Here is a tiny trained network, its code and every weight. The questions are about switching its units off for an input and a class, where a switched-off unit gives its printed mean instead of its output.

import numpy as np


def w(rows, s, z=0):
    codes = np.array(rows[::2]) - 128.0
    scale = np.full(codes.shape[1], s)
    scale[-1] = z or s
    return codes * scale


def f(y):
    return np.maximum(y, 0)


def log_softmax(a):
    a = a - a.max(-1, keepdims=True)
    return a - np.log(np.exp(a).sum(-1, keepdims=True))


def net(x, mask):
    res = np.array(x, float).reshape(1, 7) / 4 @ E
    y = f(res @ A[0][:, :-1].T + A[0][:, -1])
    res = res + np.where(mask, y, B[0][:, -1]) @ B[0][:, :-1]
    return log_softmax(res[-1] @ U[:, :-1].T + U[:, -1])


A, B = {}, {}
E = w([
[11,201,145,45],'x0',
[181,189,206,221],'x1',
[121,82,190,110],'x2',
[33,93,76,205],'x3',
[78,121,94,129],'x4',
[178,165,47,164],'x5',
[100,194,173,162],'x6',
],0.011)
A[0] = w([
[91,133,146,245,108],'n1',
[121,146,140,193,82],'n2',
[124,194,50,215,101],'n3',
[46,109,177,71,23],'n4',
[132,198,216,143,70],'n5',
[128,113,196,113,43],'n6',
[163,175,106,61,84],'n7',
[144,103,114,108,2],'n8',
[124,88,203,162,170],'n9',
[118,254,69,102,203],'n10',
[38,87,177,186,137],'n11',
[151,203,122,98,86],'n12',
[87,90,3,149,162],'n13',
],0.0093,0.0067)
B[0] = w([
[68,142,212,200,216],'n1',
[55,66,172,178,170],'n2',
[128,184,85,218,222],'n3',
[116,148,78,2,181],'n4',
[109,202,168,59,198],'n5',
[157,126,222,130,151],'n6',
[130,126,39,210,170],'n7',
[83,150,53,198,133],'n8',
[154,126,250,94,198],'n9',
[86,154,11,131,250],'n10',
[59,109,213,128,212],'n11',
[159,146,24,86,168],'n12',
[131,28,96,203,247],'n13',
],0.0083,0.011)
U = w([
[204,74,91,176,72],'0',
[50,52,187,178,114],'1',
[118,191,95,134,238],'2',
[225,71,222,119,36],'3',
[125,21,99,133,248],'4',
[101,113,180,239,29],'5',
[126,73,253,80,196],'6',
[39,76,156,59,1],'7',
],0.011,0.0057)

Each question gives the input, the list of numbers given to net, and the class t.
The units are the neurons (one row each of A and B). Each row of codes is followed by its name. A weight is (code - 128) times the scale printed after its matrix; where a second scale follows, it is the last column's (A, B and U).
mask holds one flag per neuron, in row order. A switched-off neuron (its flag False) gives its mean, the last column of its row in B, instead of its output. The means were averaged over made-up inputs and are rounded, as every weight is.
A unit's drop is (log p(t) with every unit on - log p(t) with that unit switched off) / (log p(t) with every unit on - log p(t) with every unit switched off).
The circuit of an input: a set's keep is (log p(t) with only the set's units on - log p(t) with every unit switched off) / (log p(t) with every unit on - log p(t) with every unit switched off). Starting from the 12 units with the biggest drops (on a tie, the unit counted first), units are removed one at a time, each time the one whose removal leaves the highest keep (on an exact tie, the one counted first), for as long as the keep stays at least 0.8.
units of the circuit, in order: the units of the circuit, biggest drop first
k most important neurons: the k neurons with the biggest drops, biggest first
drop of u: that unit's drop, to one decimal
input [7,-8,5,-6,8,2,-6], class 4: units of the circuit, in order => [n7; n13]
input [-5,-6,0,8,4,5,5], class 5: units of the circuit, in order => [n3]
input [0,-2,-7,5,2,3,8], class 5: units of the circuit, in order => [n3; n13]
input [-3,-2,-8,1,0,0,4], class 0: units of the circuit, in order => [n11; n5]
input [-2,5,4,-4,-5,1,0], class 6: units of the circuit, in order => [n5; n3]
input [-7,2,5,-4,-2,-5,6], class 6: units of the circuit, in order => [n5; n9]
input [1,-5,-4,-7,-4,-5,-2], class 2: units of the circuit, in order => [n13; n7]
input [4,-8,-3,-8,4,-6,3], class 2: units of the circuit, in order => [n7; n11]
input [8,7,0,3,2,1,1], class 2: 3 most important neurons => [n10; n13; n5]
input [-6,1,-3,-3,0,-8,1], class 3: 2 most important neurons => [n11; n1]
input [-5,-3,8,0,8,-1,1], class 6: 4 most important neurons => [n10; n3; n9; n7]
input [3,-3,-7,-8,8,-6,-2], class 2: 3 most important neurons => [n7; n13; n11]
input [-1,0,7,-1,-7,7,6], class 6: 2 most important neurons => [n3; n10]
input [3,-6,8,8,7,-8,8], class 7: units of the circuit, in order => [n4]
input [-8,6,3,-3,5,-7,-1], class 6: drop of n9 => 0.1
input [3,-4,0,-8,8,-3,6], class 2: drop of n11 => 0.2
input [2,3,3,2,-4,-2,1], class 6: drop of n3 => 0.0
